Rows near named flat spaces through zero (a row that begins with a name and a colon came from that space):
j813j12: [  0  10  -2 -18  -3  12  -1  -8  16   8  -4  -7  12  -3   8  25  14  -4
  10  13   3  -9   9  -1   0   6]
j813j12: [ 33  20  18 -10 -20 -16  18  20  18  38  11  -1  -9 -50  16 -34 -23 -11
  -1 -25  20 -33  45 -41   7  51]
j284j541: [-10  -4  -4 -20  -8   4   0   2  -2   4  20 -27   4 -17  31   5   5   3
  -2   6   6  -9   9  -2  15  18]
j284j541: [ -5  -5 -14   0   1  10  -8   5  14 -13  -6   7  11  29  -4  -2  -8  -4
   9   9 -21  10   7   5  -4   1]
j287j211: [-29 -22 -22  -6  10  25 -15 -10 -13 -12  22 -26   9  24  19  27  25  25
  -4  25 -27  30 -26  25  10  -7]
j284j541: [ 19   5 -12 -10   6   3 -14   0  38  13 -37 -15  -3   1 -34  -2  10  14
   2 -29 -18  -7  21  -3  30 -11]
j401j764: [ 16  14   0  14  -9  -5   0  31 -11  -4  17  15 -12   2   2 -37 -38  -1
   6   9   4   2  11 -23 -20  16]
j284j541: [-14   6   5 -14 -11   1 -11  -1 -11   9  18 -22  -2 -15  26  17   5   0
   7  24  26  -9   1   4  -1   2]
j401j764: [-29 -19   4  21  15   9 -13 -18 -24  20  10  13 -27 -11   0  35  16  13
   9  45  14  22 -35  29 -28 -15]
j813j12: [  6   6   8  -1 -12   0  -5   2   8  28  13  -2   1  -8  10   1  -3   1
   4   0   2   0  16  -7  -2  26]
j287j211: [ -5 -25 -20   0   3  31  -1  -4   5  24  12  -5  -3   3  26   1  13  11
  13  16  -8  10  -4   2 -13  15]
j284j541: [-18 -12 -14   8   9  23 -23 -10   5  12   4   2  -2  24  -6  31  15  18
  13  33 -22  30 -14  24 -11  -4]
j813j12: [-31 -37  -9   1  -1   0  -8 -13  -4  -9   7 -13  14  24  18   0   8  -4
  -9 -12 -16  15  -7  27  17  -2]
j401j764: [ -3 -12   6   9  13 -19  16  -3  23 -21 -11  27   8  10 -23  -4 -19 -11
 -17 -31 -32   5  16   7  15  27]
j401j764: [-24 -33  -8  -1  27  25   2 -33  10  21 -17   5 -19 -16  12  46  29   6
  18  22  25  -6 -14  29 -19  -5]
j287j211: [ 13 -15  -8  -3 -10   4  29  13  -7  -5  18  -2  11  -7  33 -45  -9 -12
 -10 -25  -7 -10   7 -26   3  23]
j813j12: [ 31  29   8   7 -19  -3  15  35 -50  -8  52 -13   0  -3  29 -48 -24  16
 -14  -6  14   5 -10 -40 -14  17]
j287j211: [-14 -35  -5   8  -6   8   9 -12  -3   9  12   5  15  17  27 -12   8 -11
  -4 -14 -11  11  -6   9  -4  14]
j785j247: [  3  10 -14  -2 -16  29 -19  13 -15  21  28 -15   2  12  24  -1   7  14
  19  41   0  16  -9  -9 -22  -1]
j785j247: [ 33  29 -14 -44 -30  39  11  11 -17  21  34 -60  25 -16  68 -12  30  12
  11   4  35 -29   4 -43   0   6]
j401j764: [ 13 -10  -9  -1  35  -4  14 -13  81 -27 -69  43  10  31 -54  12 -23 -17
   6 -51 -29 -16  48  11  14  23]
j284j541: [  3 -12 -16 -10   1  15  10   0  -5  -1   6 -19   5  -7  18 -10  19   8
  -6  -4 -11  -2 -10  -7  11  -5]
j401j764: [-37 -26  27  23  19 -50  12 -20  -4 -41  -8  35   4  10 -34  14 -17 -19
 -37 -31 -28  18  -9  39  24   8]
j287j211: [ 23   3  -5  15  14   5  16  -2  13  -4 -30  32  -4   7 -32 -12   0  -5
   3 -13 -13   0  -6 -10 -16 -15]
j785j247: [  4   9  11  -6  14 -30   4  -3  63 -18 -44  29   8   5 -53  14 -26 -19
  -7 -36 -31 -13  49   7  31  28]
j284j541: [ -1  15  -1   9  10   7 -18  -4   9  -1 -14  16  -4  22 -29  28   0   9
  13  24  -5  15  -6  13 -16 -13]
j284j541: [-12   3  -9  -4   9  17 -28 -15   9   9 -19  -9  -5  14 -17  40  23  14
  17  28   4   9 -12  23  -5 -31]
j401j764: [ 10 -14 -13  29  13  10   4  15 -29  -9   8  14 -22  14  -4 -34 -14  17
   0  -1   1  18 -25  -6 -25 -14]
j287j211: [-20 -15  -2  -2 -10  -2  -6   2 -14  -2  28 -16   9   5  25  -3   1   2
 -10   5 -14  14  -4   8  12  14]
j287j211: [-24  -6   2   0  34  -9 -11 -16  10 -19 -36   8 -31 -15 -30  44  -1   5
   9  18  29 -13  -5  32  -1 -27]
j287j211: [-22   9   5   0   8  -7 -18  -5  -9  -9  10  -5  -7  -2 -16  38   7  15
  -5  32 -13  19 -15  21   8  -9]
j401j764: [ -1 -15  -8 -31  -6  14  22  -9   3  12  13 -34  10 -36  46   1  27  -2
  -6 -10  10 -26   6 -12  21  17]
j813j12: [  9  11  -6  -9 -10  27  16   4 -51  -1  43 -24   9  -7  49  -3  24  13
  -1  28  21   3 -38 -19 -24 -11]
j284j541: [-15 -27  -7  13  29  16   9 -20 -15   4   4   6 -20 -10   1  26  22  22
  -4  12  -2  16 -33  21 -12  -6]
j785j247: [  5  24  -1 -10  32   0  -5  -3  20 -33 -24   2  -9   9 -33  42 -10  19
   4   2  11  -8   9  11   4  -3]
j785j247: [  6 -10 -25  -1  -5  21  -9  12   2   0   8 -18   9  24   8 -23   5  15
   1  -4 -30  17  -2  -6  10  -2]
j287j211: [  9  27  12   3   5  -7  -7  -5   4   0 -15  11  -3   0 -32  23   5   4
   2   9   1   3  -5   2  -4 -16]
j785j247: [ -8  -6 -10 -16 -15  11   5   4 -17  -3  37 -29  22  -1  34  -6  19   7
 -15   8 -30  12 -11  -7  20  11]
j284j541: [ 18  26  -3 -32 -16   4  19  10 -20 -19   9 -33  17 -23  28 -13  15  -7
  -6   1  21 -30  -6 -30  11 -19]
j785j247: [ -1   9  24  -5  12 -36  17 -11   9 -27 -28  14  -2 -18 -23  10 -13 -20
 -15 -33  24 -28  13   6  16  -3]
j401j764: [-14 -25 -14  -8  28  17   6 -28  20  -3 -29  -1  -5  -4  -8  36  28   7
   4  -2  -1  -6  -9  23   6 -13]
j813j12: [  3  11   5   5 -11  -1 -11  -2 -15  14  10  -8   6   3 -10   3  18  10
  -8   6 -17  19 -19   0   5 -16]
j813j12: [-17 -45  -7   4  32 -17  18 -27  45 -13 -62  24  -9 -14 -42   5  11 -19
 -14 -44 -29 -14   9  26  34 -13]
j401j764: [  0  -9 -18   4   7  14   2   5 -35  -4  16 -23 -12 -13   2 -11  28  29
 -15  14 -23  19 -43  -4   9 -33]
j813j12: [-12  15  15   6  -3   4 -20 -18 -30  16  20 -11   2   8  -2  44  29  20
  -2  29   9  26 -34  20 -12 -19]
j785j247: [-32  -3   7   5  -9 -17 -15  -9  -4 -18  -5  14  15  18 -15  17   3 -24
  -3  26 -21  16 -13  24   3 -24]
j813j12: [-13 -36 -16  11   3   5 -12  -1  49  16 -22  22   1  24 -12 -12 -17 -12
  13 -13 -36  10  33  15   5  27]
j785j247: [ 22  28 -11 -27 -14  32  -4   5  10  20   8 -25  14  -1  26  12  17   8
  22  21  16 -15  11 -23 -10   5]
j401j764: [  1  -7   9 -12  -8   1  -5 -26  37  42 -27  -3   9 -12  -3  22  25 -13
   9 -19   7 -16  22   8  12   7]
j284j541: [-10  -3 -12  -6  13  10  -6  -8  11 -23 -24   3   4  19 -10  20   4  -4
  12  12   4  -5  -3  14  -5 -23]
j287j211: [  7   0  -6   4   8  15  -9 -11   6  15 -10  -3  -1  11 -14  16  19  17
   4  -2  -8  12 -11   7  -2 -11]
j785j247: [  7   5 -12 -18   5  26  -4  -8   7   5  -3 -23   5   7  17  21  18  15
  13   3  20 -10   1   0  -4  -4]
j284j541: [ 38  22  12   1  18 -25  22  -2  25 -20 -54  18  -5 -11 -54 -15  -7  -7
 -14 -59   5 -28  14 -16  19 -19]
j785j247: [-20  14  -1   2  11   3 -22  -4  -6 -22  -3   6  -3  21 -19  40  -1   7
  10  42   1  16 -15  23 -13 -22]
j287j211: [ 20  12   0   2  15   9  11  -5  12   6 -22  18 -10 -11 -20  11   6   3
   9   2   9 -10  -2  -8 -16  -8]
j287j211: [  3  17   5 -12 -37  -4 -22  19  -3  20  25 -26  13   6  28 -20 -14  -7
   9   5  13  -5  25 -14   6  16]
j813j12: [ 13  -1  -8 -11   3 -13  13   6  36 -14 -36   7   5 -12 -27 -22  -6 -18
  -7 -30 -26 -21  25 -13  29  -4]
j785j247: [-17  13  16   2  24 -15  -6 -17   4 -23 -23  19 -12  -1 -29  51  -4  -2
   4  18  25  -6  -6  27 -10 -15]
j401j764: [ -1  -4  11   9 -22  -7  11  21 -45  12  51  -6 -10 -23  50 -40 -21  -5
  -5  10  29  -2  -6 -21 -19  24]
j813j12: [  7  38  -3 -23   5   4  -5   8  13 -30 -22  -2   2   0 -12  25 -10  -8
  20  29  28 -27  12  -7  -9 -20]
[ 26   6 -19  -1  -3  20  13  24  -7  -5  20  -7   3   6  17 -36 -10  14
  -1  -4 -16   4   2 -30  -5  16]
j401j764
[ -8 -14 -17  -7   7  18  22   3 -19 -25  30  -7  14   4  26  -2  12   9
 -15  12 -32  15 -22  -5   4  11]
j287j211
[ 11 -23   1 -11 -15 -14  35  15  -7  10  10 -14  -9 -55  42 -62 -11 -22
 -13 -38  21 -40  19 -33  18  20]
j813j12
[ -4  -7 -30   0  24  16  -3  15 -12 -29  11 -16 -14   1 -15   0   8  38
 -13  20 -47  26 -25   2  18 -14]
j287j211
[-38   8  26   7  -6 -16 -22 -16 -39 -16  17   2   2  21  15  42  -6 -12
   7  36  52   7 -22  35 -27 -20]
j401j764
[-23  -5  26   2   2 -33 -10 -25  20  -4 -34  17   3   3 -26  28  -5 -28
  -2 -19  19 -13  15  31  11  -9]
j401j764
[ -6 -30  -1  15  -1  -7   9  -3   2   4  -4  15   0   5   5 -28  -9 -14
  -6 -24  -8   3   3   4   0   8]
j287j211
[-42 -50  26  28  24 -46  13 -37 -11 -22 -23  29  -9  -3 -25  12   1 -20
 -33 -45   0   7 -21  48  20 -14]
j401j764
[  4  -8   4  19  -1 -10  -9  -2  16  11 -19  20  -1  18 -27 -13 -10  -6
   0 -21 -16  11   9   7   1  -1]
j284j541
[ 16  -6 -13 -16  -1  12  36  23 -12  -5  33 -16  -5 -39  44 -37  -8   5
 -10  -4  -2 -19   7 -37   6  36]
j287j211
[  9  24   2 -15  -2   8  -4   5 -13  -6   9 -20  -1  -3  16  12  -1  10
   9  11  36 -14   0  -8  -9  -5]
j785j247
[ -8 -10  -3 -24   9 -15   8  -3  53 -19 -38   3   5  -9  -5   4 -21 -27
   6 -28   7 -39  51   5  27  22]
j813j12
[-14  18   0  -8 -17   1 -21   8  -1  -5  15  -4  15  16   3  16  -3  -7
   8  38 -14  13   3   4  -3  -1]
j785j247
[  6 -13  -8 -10 -24  18  19  16  -1  26  36  -4   9 -17  61 -35 -11 -16
  12  10   8 -13  20 -29 -17  46]
j287j211
[ 36  30  -6 -15 -21   7  10  26   0  -2   9 -15  14  -1  14 -38 -11  -3
   3 -12   4 -17  17 -41   1   7]
j287j211
[-12  -1   5   8  -1   0  -2  -4 -26  -8  24  -2   7  14   7  10   6   8
 -10  12 -10  22 -24  10  -5  -2]
j401j764
[-26 -28   4  13   8   4  -9 -22  -6   8  15   1   6  24  10  26  11  12
  -7  -5  -9  28 -13  32   0  15]
j813j12
[  6 -18   7  12   2  -2  12 -12  -3  23 -12  11 -13 -17   6 -13   6  -9
   3 -20  26 -13  -4  -1 -13  -4]
j785j247
[-12  -1  14  10   5  -8 -13  -7  -2  14   0   8 -17  -6  -4  20  -8   3
   8  10  25   1   3  15 -12   6]
j813j12
[ -8  -4   7   7  12 -27 -11  -6  24 -14 -33  12  -4   8 -45   7 -10  -5
 -11 -26 -20   3  13  19  26  -9]
j813j12

Rows near named flat spaces through zero (a row that begins with a name and a colon came from that space):
j466-j312: [ -5  -9   4 -12  38 -22   2  15  19  -1  18 -35   9  18   6  19  19 -34
  22   3 -14  -2  -3  15   2 -21]
j466-j312: [ -6 -21  20   5 -14  -3  15  -4   9  -3  15   3  -3   9   1 -14  -4   0
   6   9   6   2   2 -11   8 -13]
j138-j127: [ 13   1 -24   4  23  -9 -11   1   3   6   9  -5   8  -9   7  14 -27 -17
   8   9 -12   8   5 -15  -3   5]
j808-j94: [  7   8   1  19 -18  37 -39 -11 -20   6 -55  26 -15   1 -26  -6   5  61
  14 -25   5 -30  22  19  11  13]
j435-j614: [ -2  18   9  -3   0  10  26  -9  -8 -12 -16  10  -3   6 -22 -22  11  24
   0  -1 -13  12 -15  -4  25  24]
j938-j320: [-24  -3  12   1 -12  -7  19   6 -16 -11   2  10  -7  10 -17 -37  22 -25
  31 -21 -16  -4 -23  -5   7 -16]
j938-j320: [ -5 -18   7   6 -25  14  18 -16 -16   8  -1  38 -20 -14 -13 -38 -34   5
  34   5 -12   7  -9 -48  16  -3]
j938-j320: [ -2   4 -11  20  10 -12  -4  -2   4   3  -3   5  -6  25  -3 -12  -2   4
  18  -7  -5  10  -1  -8   2  -8]
j138-j127: [ 10  -3  -3  -9  -7  17  16   6   8  12 -17  14  12 -29   0  -9 -27  -7
 -26   1   6  10  -2  10 -27  13]
j138-j127: [-17   5  15   0   9  -1  36   3   0 -10  -6  -5 -23  26 -10 -14  40 -11
  15 -10 -13   0 -26   2  21  -6]
j466-j312: [  2  -9  -9 -18  39  10  25  -2   8   3 -51 -18   0   9 -21  -6  11  -4
  15 -29  12  12  -8  27   9  27]
j138-j127: [ 13  19 -16  13  24  -1 -27   2  -4   7  -8   1   3   8  -5   9 -11   9
  28   7 -29 -12  14  -1   4  -6]
j938-j320: [ 12  33  -2   2  25  -7  33  21  19 -17  20 -12  28  -7  -1   5   5 -31
 -37  15 -32  16 -23  14  -4  20]
j808-j94: [-31  20   5  21 -12  10 -11  14 -35 -18  -8  36 -28   6 -28 -15  31  27
   5   1 -55  -9 -31 -13  35   6]
j435-j614: [ -8 -21 -23 -11  -5 -29  14   2   8   9  25  -3  13 -13  28  -5 -33 -39
 -27   8  29  37  -5 -19 -35  -3]
j435-j614: [-10  -4  -7  -1 -34 -27  -6  -3 -21  -4  26  -5  10   3  29 -15  -8 -31
   2   8  26 -15  22 -11 -28 -30]
j808-j94: [-22 -14  13   7 -22   7   0  -7  -8   3   5  23 -37   7  -8  -9  19  19
   9 -12   0   7 -24 -24  18  -8]
j138-j127: [-18   1  -1  10  24  -6 -14  15   0  -6  -7 -10 -17  26 -10  14  38   3
  14 -12 -21  -8 -13  15  18  -8]
j466-j312: [ -3 -14 -14   7  24 -14 -20  -5  14   8 -11 -21 -13  35  14  26   9  25
   1   3  24   7  20   9   6  -5]
j138-j127: [ -1  15  29 -13 -29   6  24 -17 -13 -18  12  -1   1   0  -8 -19  24   9
   1  -3   8  -9  -7  -5  17   4]
j435-j614: [ 16   2   4  22   0   7  -5   6   1 -15  13   7  20 -13 -11  -3 -23  -8
   2   8 -23 -13   9  -5  12  11]
j435-j614: [  3 -28  10 -17  23 -21   5   6  35  -4  23 -44  24   7   9  20  14 -38
  -3 -21  32   9  -1  26 -12  -8]
j435-j614: [  4   6  24  12 -46  11  37 -23  -6 -15  10  24  -2   0  -6 -39  -6  19
 -16   1  21   9  -5 -23  12  13]
j435-j614: [ 23  44   6  17 -15  12   6  -7 -21 -18  22  13   7 -14  -3  -4  -8  -1
   3  24 -37 -26   5 -22  19   8]
j435-j614: [ 13  14  -5  -7  22  -4  -3   5   7   1  12 -19   6  -4   6  21   6 -21
   6   1 -12  -6  -3   5  -2  -2]
j808-j94: [ 10  23  -3 -10   1  -9   6  -4  -7   0   1  -8  19   2   4 -14  -4 -15
  16   4  -4  -8  12   5 -14 -10]
j938-j320: [  1   6  22   5 -12  -3  28   3  11 -19  29   1  14  -4  -7 -14   8 -15
 -18   0  -6  10 -20  -3   7   6]
j808-j94: [ 10  23 -17   5 -15  -5  15  -6 -27  -6  31   9  -9 -22  21   0 -19 -42
   3  23 -19 -12  -5 -44  -2  -4]
j808-j94: [-17  13   9   1 -13 -22   3   0 -11  -9  32  -4  -9  22  14  -4  23  -6
   8  19 -12  -6  -3 -16   6 -28]
j435-j614: [ -1  22  22 -13 -46  26  29 -17 -31  -4  -5  27 -17 -24 -14 -37  16  -8
  17 -19  -2 -18 -22 -18   2  -2]
j808-j94: [ -3   9  12   1 -12  -8  28   0   8 -11  10  -7   7   9  -3 -21  25 -26
  -9 -28  18   7 -19  12 -12  -3]
j938-j320: [ -1  13 -15 -14  20  -3  31  -8  -2   6 -19  -4 -10   7  -2 -11   4  -9
   7  -6   0  23 -17  -7   2  13]
j938-j320: [  6 -21  29 -19 -26   6 -13  -2  15  -2  13 -12  29 -17   6  11  -5  19
 -31   6  36  -8  24  26 -14  -1]
j938-j320: [-17  -6  23  20 -12  30  -8  25  -8 -16 -12  39  -2 -23 -43 -17   8  19
  -8 -10 -51  -8 -30   9  24  17]
j138-j127: [ -9 -37  -6  -3   1 -16 -19   5  14  20  -4  -2  10   8   9  -8 -24  -8
  18  -6  22   9  19   7 -28 -27]
j435-j614: [-13   1  18 -16 -33  -7  17  -9 -19 -10  13  -4  -2   2   6 -21  22 -12
   6  -4  19 -13  -1  -4  -2 -16]
j466-j312: [ 24  45  12  24 -36   1 -10 -16 -15 -27  29  10  28  -2  -2 -11  -6  28
 -22  18  -5 -18  22  -8  11  13]
j466-j312: [ -1  -1  -5   4   6 -14 -21   7   5   1  22  -2  13  -2   5  10 -11  -2
  -1  10 -11   6   3  -5  -5  -8]
j138-j127: [  1 -22  -6  -1  -5   2 -21  -1  -7   2  -1  10  14 -20  -6  -4 -32   3
   8   1   1   1  12  -9  -1   6]
j808-j94: [ -9  14  -8   0   2  -5 -11   9 -17  -4   9   9  -2  -9  -8  -5   7 -17
  16  -7 -29  -3 -18 -10   2  -4]
j138-j127: [  5   6   5   2  -6  -1 -29  -6   0   2   5  -6   0   8   4  16   9  23
   5   1   7 -15  17   7   1 -11]
j466-j312: [-14  14  15   1  -2   3  49 -12  -7  -1 -27  11 -26  40 -17 -46  28  13
  33  -7  -8   7 -17  -6  20  -8]
j938-j320: [-13  -8   3 -22 -37  -9   1 -28 -18  13 -17  -3 -15  21  15 -24  15  16
  18 -19  60  -4  19  -1 -20 -24]
j808-j94: [  8   7 -22  12  10  -9 -20   2   0  -1   6   2  13  -5   5  12 -23   5
 -13  10  -5   9  10  -6  -4  12]
j138-j127: [ 28  35 -16   6  21  -2 -10   1  -1  -5   8  -5  28 -11   0  11 -25  -2
  -2  21 -29  -4  15  -2   1  15]
j466-j312: [-22 -44  -2  -7   4 -15   0   8  12  15  13 -11 -26  10  23  15   5 -26
   8   1  19   6  -6  -9 -10 -30]
j808-j94: [ -5   1   2  14  -3  -8 -16  -1  -3   0  20  14  -4   5  -6  -7  -7   6
  22   2 -21   4  -6 -23  10 -13]
j466-j312: [ 18   6  -6   2   9   3  41 -16   7  -8  -6 -18  -7  10  11   4   2 -14
 -14   0  26   3   4  -4  10  21]
j435-j614: [  1 -10  10  18 -31  11  25 -13  -6 -12  -4  34  10 -11 -21 -47 -32  13
  -6  -5   5  18  -5 -22  11  22]
j138-j127: [ -9 -36   6  -1   2 -10  -3  -4  14   3  26 -12 -18   3  12  18   4 -16
   8  -7  20   7  -8 -18   8 -13]
j938-j320: [ -8  -9  -7   6  -2 -13 -10  -4   0   6  -8   5   1  19  -1 -16  -6  10
  16  -8  10   9   9  -1  -7 -12]
j138-j127: [  8 -11   6  11   5   6  -6  -1  12   1   5  -3  -6   5   5  16  -6  11
  -3  12   1  -7  11  -2  10  -1]
j938-j320: [  2   2 -28 -13  21  -7  20 -14  -7  10  -9  -6 -19   1  10   4 -10 -13
  10   1   8  22 -10 -26   5  13]
j435-j614: [-13  -9 -19  -9  10  -1  20  16  -9   7 -10   8  -7 -17   5  -7 -13 -37
  -4   6 -16  10 -18  -7 -13   2]
j938-j320: [ -9  -2  21   4 -19  -9   1  17  -3 -15  30  11  30 -11  -6 -21 -13 -11
  -4  23 -29  -6   2   0  -3 -14]
j466-j312: [-21  -6  19  -1 -36   3   4   0  -1  -2  -7   8 -12  13   4 -11  30  23
 -29  -9  30  -2  -3  18 -11 -10]
j138-j127: [ 12  55 -20  23  -9   5  20  -7 -36 -19  -2  30   1  -8 -14 -32 -14  -5
   6  10 -45  -1 -13 -33  17  25]
j435-j614: [ -5 -22  22 -11 -25  16   3  -4   7   9   2   5 -12 -15  -1  -2  11  -5
  -2 -23  26  -6 -11   4 -11 -11]
j138-j127: [  3  -2  21   1 -29  29  16  -1   1  -2  -3  19 -10 -24  -6  -4   5   9
 -29  -6   7  -5 -14   2  -1  12]
j808-j94: [ 10 -28 -16 -22  29 -30  10   3  43  12  27 -40  28  -5  28  26 -20 -42
 -27  -5  45  40   0  10 -34   1]
j466-j312: [-19  -2  12  13 -17  10  -5  -5 -19  -8 -20  20 -21  17 -23 -23  22  30
  20 -17  -6  -9  -7  -2  24   0]
j808-j94: [-30  -6  42   9 -87  17 -40 -16 -46 -15   2  45 -11  -6 -25 -41  24  59
  15 -19  11 -35   8  -8  14 -19]
j435-j614: [  9   5   0  16   1  -6   2   7  -4 -13  19  -6  10   2   8   3  -9 -22
   5  19 -17 -22  15  -5   6  -8]
j466-j312: [ -6 -16 -13  -5  44 -21 -11   1  16  18  -8 -27 -16  39  12  21   7   1
  38   8   0   5  12   2   6 -24]
j938-j320: [ 20 -10   5  10  61   2  -2  24  41   0  -5 -32  19  11 -17  22   6 -33
  29 -17 -29 -11  -2  36   7  -3]
j466-j312: [-14 -12  32   5 -36  15  24   3   0 -21   4   1 -13   1  -2  -5  38  -1
 -35 -14  25 -16 -13  16   9   4]
j808-j94: [-19  -1  18 -21 -26  10  -5  -3 -22   1 -17  12  -6  -7 -16 -23  24  11
  18 -22   3 -12  -9  10  -2 -10]
j938-j320: [  7  13   0   6  39  -1  15  23  14 -12  13  -7  17  -7 -13   9  -3 -23
  -2  16 -53   7 -20   4  16  13]
j808-j94: [ 24  -9 -25  -7  43  -9  14   9  29   7   8 -34  14 -13  25  38 -22 -46
 -23   9  12  13   4   8 -17  14]
j466-j312: [ 13  12   3  11  -9  23  15 -11   0  -2 -21   9 -14   2  -2   2   3  27
 -21   3  10  -5   5   2  11  21]
[  8   4  -2  33  -5  -1 -12  -4  -6  -8  12  14  -2  11  -2  -6 -19  11
  15  16 -19 -11  15 -22  18  -4]
j138-j127
[ -6  17  -4 -13 -12   5  11  -3 -23   0 -21  17   7 -11 -16 -34  -1  -2
  12 -13  -9   3 -10   1  -9   6]
j138-j127
[  0 -18  20   5  -4  36   7  -4  13  -5 -15  25 -13 -23 -33   3  -1  44
 -26 -14  -5  22 -29  -5  33  43]
j938-j320
[ 17  -8  10   0  42  -3  18  -1  45   3  -8 -26  15  23 -13   4   6  -2
  13 -20   8  20  -5  23   7   7]
j938-j320
[ -8  29  17  -7 -33  -1  18  -5 -35 -27   6   3  10  -1  -8 -29  25  -5
   2   2  -8 -25   0   2  11   1]
j435-j614
[-12   9  -8   7  29  15 -21  27  -1  -7 -32   3  -6  -2 -26  20  30  17
 -16 -16 -35  -3 -22  34  14  24]
j938-j320
[ 46  11 -18  15  37  24 -22  14  38  25 -28   1  29 -18   4  33 -54  25
 -29  26 -15   1  34  30 -25  20]
j938-j320
[ 19  30  -8   3  10  -6  19 -18  -7   2  23  -1 -11   2   5  -6  -6 -25
  37   3 -21   1 -12 -39  12  -7]
j138-j127
[ -9   2   6  -6 -17  -3   0  -6 -19  -5  -2   4   1   3  -5 -20   7   1
  18  -5   2 -10   4  -4   2  -9]
j435-j614
[  8  16  26 -15 -30  -1   7  -8   0  -9  29  -2  25 -16  -3 -16   8 -10
  -4  -9   9  -5  -4   4 -13  -8]
j138-j127
[ 22  23 -28  26  21 -12 -27   9  17   4  16   3  21   1  19  30 -40  25
 -41  44 -19  18  22  -5  -9  14]
j938-j320
[ 14   4 -17 -13  13  -7 -22  -3  11  24 -10 -12  11   2  17  14 -17   6
   5   5  17   2  24  13 -30 -13]
j138-j127
[ 10  13  25  11 -33   7  -6 -15   6 -14  27   7   3   1   5   9   6  45
 -37  18  15  -1   9  -7  14   9]
j435-j614
[ -5 -14   5  -1  -1  19   4   8  -4  -4 -13  18   2 -25 -22  -8 -10   3
  -6  -8 -16   6 -17   0  11  22]
j808-j94
[ 21  12 -13  19  29  10  42  20  29  -9   0  -6  10 -13   3  14 -11 -37
 -50   6 -15  16 -21  12  -6  34]
j435-j614
[ -4 -30  21  16 -11  15  -9  19   9 -14  14  14  12 -27 -21  -2  -8 -16
  -6 -14 -17 -10 -13   5   9   6]
j938-j320
[  1  15 -14  14  -4  10  18  -3 -14   1  -8  21 -22  -6  -3 -13  -3 -14
   5  -7 -15   2 -20 -23   3   8]
j938-j320
[ 10  18   1 -17   7   8  32  -9   1   4 -16  -7  -1   1   2  -6   3   1
  -4   8   3   4  -1   5  -1  10]
j138-j127
[  6  31   6   0 -13   5  42   1  -6  -6   5   8   1  -5   1 -26   8 -30
  -5   0 -13  -3 -18  -4 -11  -2]
j938-j320
[-22 -12  19   1 -41 -24 -22 -15  -7 -10  34  -9 -10  25  15  -1  35  14
   0 -14  43  -6   6  -6   0 -29]
j138-j127
[ -1  -7   6  12  13   8  15   9   2 -14 -18   3  10   4 -24 -17  -2  -1
   6  -6 -18  -1  -4  11  19  18]
j435-j614
[-14 -26  30   6   5   5  -5  19  19 -13   5   2  15   0 -28  -5  14   7
  -2 -14 -17   2 -15  23  16   2]
j808-j94
[-19 -12   4   8  18  -6  16   9  -2  -7 -13  -1 -14  26 -14 -16  16  -7
  28  -4 -21   0 -11   1  22  -7]
j138-j127
